Below is a small trained network, with its code and all its weights. Each question gives an input and a target symbol and asks what happens when units are switched off, that is, made to give their printed mean instead of their output.

import numpy as np


def w(rows, s, z=0):
    codes = np.array(rows[::2]) - 128.0
    scale = np.full(codes.shape[1], s)
    scale[-1] = z or s
    return codes * scale


def norm(h):
    return h / np.sqrt((h * h).mean(-1, keepdims=True) + 1e-5)


def f(y):
    return np.maximum(y, 0)


def softmax(a):
    e = np.exp(a - a.max(-1, keepdims=True))
    return e / e.sum(-1, keepdims=True)


def log_softmax(a):
    a = a - a.max(-1, keepdims=True)
    return a - np.log(np.exp(a).sum(-1, keepdims=True))


def net(x, mask):
    ids = ['αγδηθξπσω'.index(c) for c in x.split()]
    T = len(ids)
    res = E[ids] + P[:T]
    u = 0
    for l in range(3):
        r = norm(res)
        for j in range(2):
            rows = slice(3 * j, 3 * j + 3)
            q, k, v = (r @ M[l][rows].T for M in (Q, K, V))
            z = softmax(np.where(np.tri(T) > 0, q @ k.T / 3**0.5, -1e9)) @ v
            o = O[l][rows]
            res = res + np.where(mask[u + j], z, o[:, -1]) @ o[:, :-1]
        u += 2
        y = f(norm(res) @ A[l][:, :-1].T + A[l][:, -1])
        res = res + np.where(mask[u : u + 4], y, B[l][:, -1]) @ B[l][:, :-1]
        u += 4
    return log_softmax(norm(res)[-1] @ U[:, :-1].T + U[:, -1])


Q, K, V, O, A, B = {}, {}, {}, {}, {}, {}
E = w([
[135,127,61,129],'α',
[116,129,104,84],'γ',
[144,101,215,181],'δ',
[122,166,153,70],'η',
[145,202,70,97],'θ',
[142,117,112,252],'ξ',
[135,192,89,69],'π',
[117,184,235,192],'σ',
[72,139,88,181],'ω',
],0.021)
P = w([
[164,82,121,117],'0',
[200,251,158,152],'1',
[146,86,116,117],'2',
[168,239,129,132],'3',
[129,94,112,119],'4',
[192,201,121,131],'5',
[111,100,109,120],'6',
[186,192,129,137],'7',
[94,109,101,119],'8',
[182,199,131,137],'9',
[72,116,94,115],'10',
[159,194,116,139],'11',
[70,111,96,121],'12',
],0.027)
Q[0] = w([
[95,2,173,94],'L0H1',
[171,209,213,116],'L0H1',
[122,113,98,77],'L0H1',
[129,152,111,122],'L0H2',
[175,177,76,158],'L0H2',
[120,96,159,134],'L0H2',
],0.044)
K[0] = w([
[68,50,98,239],'L0H1',
[244,149,253,89],'L0H1',
[215,122,51,146],'L0H1',
[107,144,102,116],'L0H2',
[202,174,98,102],'L0H2',
[128,102,153,156],'L0H2',
],0.032)
V[0] = w([
[85,139,121,124],'L0H1',
[123,136,98,145],'L0H1',
[175,132,136,136],'L0H1',
[243,196,46,101],'L0H2',
[253,132,96,95],'L0H2',
[178,25,177,146],'L0H2',
],0.0027)
O[0] = w([
[141,124,134,140,118],'L0H1',
[124,146,121,131,133],'L0H1',
[103,146,117,117,145],'L0H1',
[125,253,21,78,252],'L0H2',
[118,191,64,99,203],'L0H2',
[89,76,197,152,66],'L0H2',
],0.0061,0.0029)
A[0] = w([
[116,69,104,3,156],'L0N1',
[137,65,57,119,57],'L0N2',
[158,150,108,140,254],'L0N3',
[67,89,95,76,12],'L0N4',
],0.054,0.0047)
B[0] = w([
[87,254,51,61,251],'L0N1',
[183,96,82,225,191],'L0N2',
[120,150,147,70,226],'L0N3',
[92,44,80,92,206],'L0N4',
],0.043,0.024)
Q[1] = w([
[253,178,66,135],'L1H1',
[115,26,143,105],'L1H1',
[81,97,51,95],'L1H1',
[157,138,140,123],'L1H2',
[149,138,123,147],'L1H2',
[98,112,102,143],'L1H2',
],0.033)
K[1] = w([
[189,115,96,5],'L1H1',
[96,12,125,163],'L1H1',
[63,96,83,101],'L1H1',
[92,110,132,136],'L1H2',
[198,150,119,161],'L1H2',
[225,168,121,133],'L1H2',
],0.033)
V[1] = w([
[174,229,112,132],'L1H1',
[149,152,114,70],'L1H1',
[84,11,139,64],'L1H1',
[255,157,107,89],'L1H2',
[65,85,138,132],'L1H2',
[117,235,167,215],'L1H2',
],0.021)
O[1] = w([
[151,162,105,5,249],'L1H1',
[113,144,95,57,247],'L1H1',
[80,98,126,225,79],'L1H1',
[209,147,176,96,181],'L1H2',
[84,124,99,133,86],'L1H2',
[158,157,85,160,154],'L1H2',
],0.021,0.013)
A[1] = w([
[78,253,180,254,99],'L1N1',
[148,180,66,145,1],'L1N2',
[97,146,85,97,109],'L1N3',
[195,82,129,137,154],'L1N4',
],0.056,0.0084)
B[1] = w([
[255,240,116,61,165],'L1N1',
[156,36,172,48,198],'L1N2',
[164,78,214,158,252],'L1N3',
[27,172,220,227,157],'L1N4',
],0.036,0.03)
Q[2] = w([
[135,144,213,118],'L2H1',
[217,100,26,132],'L2H1',
[93,125,232,143],'L2H1',
[111,128,207,86],'L2H2',
[164,117,77,253],'L2H2',
[137,72,174,40],'L2H2',
],0.059)
K[2] = w([
[38,20,139,19],'L2H1',
[252,212,145,124],'L2H1',
[45,50,156,125],'L2H1',
[49,70,167,118],'L2H2',
[238,209,134,198],'L2H2',
[98,52,124,119],'L2H2',
],0.035)
V[2] = w([
[135,83,117,146],'L2H1',
[115,128,134,99],'L2H1',
[67,159,108,160],'L2H1',
[162,129,39,139],'L2H2',
[54,149,91,78],'L2H2',
[2,146,171,140],'L2H2',
],0.043)
O[2] = w([
[139,99,76,134,55],'L2H1',
[114,102,152,143,183],'L2H1',
[156,209,106,140,2],'L2H1',
[110,85,52,164,134],'L2H2',
[184,210,97,215,233],'L2H2',
[175,254,111,50,35],'L2H2',
],0.034,0.017)
A[2] = w([
[3,60,130,70,165],'L2N1',
[10,146,16,171,2],'L2N2',
[60,80,27,77,140],'L2N3',
[24,200,169,72,104],'L2N4',
],0.049,0.009)
B[2] = w([
[157,166,86,127,251],'L2N1',
[254,109,108,158,173],'L2N2',
[64,136,184,111,246],'L2N3',
[78,110,89,191,221],'L2N4',
],0.084,0.023)
U = w([
[94,46,84,119,212],'α',
[163,109,58,225,196],'γ',
[67,151,151,204,200],'δ',
[185,216,135,137,196],'η',
[208,112,9,102,5],'θ',
[79,172,181,55,70],'ξ',
[144,98,214,143,178],'π',
[170,101,124,21,19],'σ',
[107,175,6,133,205],'ω',
],0.017,0.0027)

Each question gives the input, a string of symbols that net reads in full, and the target symbol t.
The units are the heads (3 rows each of Q, K, V and O) and the neurons (one row each of A and B). Each row of codes is followed by its name. A weight is (code - 128) times the scale printed after its matrix; where a second scale follows, it is the last column's (O, A, B and U).
mask holds one flag per unit, layer by layer, with each layer's heads first. A switched-off unit (its flag False) gives its mean, the last column of its rows in O or B, instead of its output. The means were averaged over made-up inputs and are rounded, as every weight is.
A unit's drop is (log p(t) with every unit on - log p(t) with that unit switched off) / (log p(t) with every unit on - log p(t) with every unit switched off).
The circuit of an input: a set's keep is (log p(t) with only the set's units on - log p(t) with every unit switched off) / (log p(t) with every unit on - log p(t) with every unit switched off). Starting from the 12 units with the biggest drops (on a tie, the unit counted first), units are removed one at a time, each time the one whose removal leaves the highest keep (on an exact tie, the one counted first), for as long as the keep stays at least 0.8.
units of the circuit, in order: the units of the circuit, biggest drop first
top k neurons: the k neurons with the biggest drops, biggest first
top k neurons in layer l: the k neurons of layer l with the biggest drops, biggest first
which heads matter: for each layer, one digit per head in row order, 1 if its drop is at least 0.15 and else 0, layers parted by /
input ω α π ξ ξ α π σ α ω η η, target η: units of the circuit, in order => (L2H2; L0N4; L0N2)
input ξ ξ π γ ξ ξ δ ω α η, target α: which heads matter => 00 / 00 / 01
input π σ θ η, target θ: units of the circuit, in order => (L2N3)
input η η σ σ ω σ π, target ξ: units of the circuit, in order => (L0N4; L2N3)
input γ ω η π δ δ, target δ: top 3 neurons in layer 0 => (L0N1; L0N2; L0N3)
input α γ σ η π π, target π: which heads matter => 00 / 10 / 01
input η η ξ δ π π δ η, target δ: top 2 neurons in layer 1 => (L1N2; L1N1)
input δ ξ π θ σ α γ η γ π δ α, target δ: which heads matter => 00 / 01 / 01
input ξ η α ω α σ, target α: units of the circuit, in order => (L2H2; L1N2)
input θ η σ η α π γ γ ξ ξ η η, target η: units of the circuit, in order => (L2H2; L0N2; L0N4)
input σ δ π ω η δ ω ξ ξ η ω, target γ: top 2 neurons => (L0N1; L1N1)
input θ δ ξ η, target ξ: top 2 neurons in layer 2 => (L2N4; L2N2)
input ξ η ξ ξ ξ δ π η, target π: top 2 neurons in layer 0 => (L0N1; L0N4)
input α δ ξ δ α π π ω σ α, target σ: top 3 neurons in layer 2 => (L2N3; L2N1; L2N2)
input π ω γ σ α γ π γ, target π: units of the circuit, in order => (L0N1)
input η θ γ η θ η σ ξ η η α, target α: units of the circuit, in order => (L0N2; L2H2)
input δ η θ θ γ π δ η η α, target η: units of the circuit, in order => (L2H2; L2N3; L0N2; L2N1)
input ξ ξ ξ α θ α γ η γ π π α, target π: top 3 neurons in layer 0 => (L0N1; L0N4; L0N2)
input ω ω γ σ σ η η σ α α η ξ, target η: top 2 neurons => (L0N2; L0N1)
input δ σ α π, target α: units of the circuit, in order => (L2H2; L1N2; L0N4; L0N2)
input δ η γ δ ξ π η η ξ, target δ: top 3 neurons in layer 1 => (L1N4; L1N2; L1N3)
input δ ω α η α π δ α, target δ: which heads matter => 00 / 11 / 01
input ξ θ π θ θ γ π ω δ ξ ξ δ, target ξ: which heads matter => 01 / 00 / 01
input α δ π η ξ ξ, target ξ: top 2 neurons in layer 1 => (L1N1; L1N4)
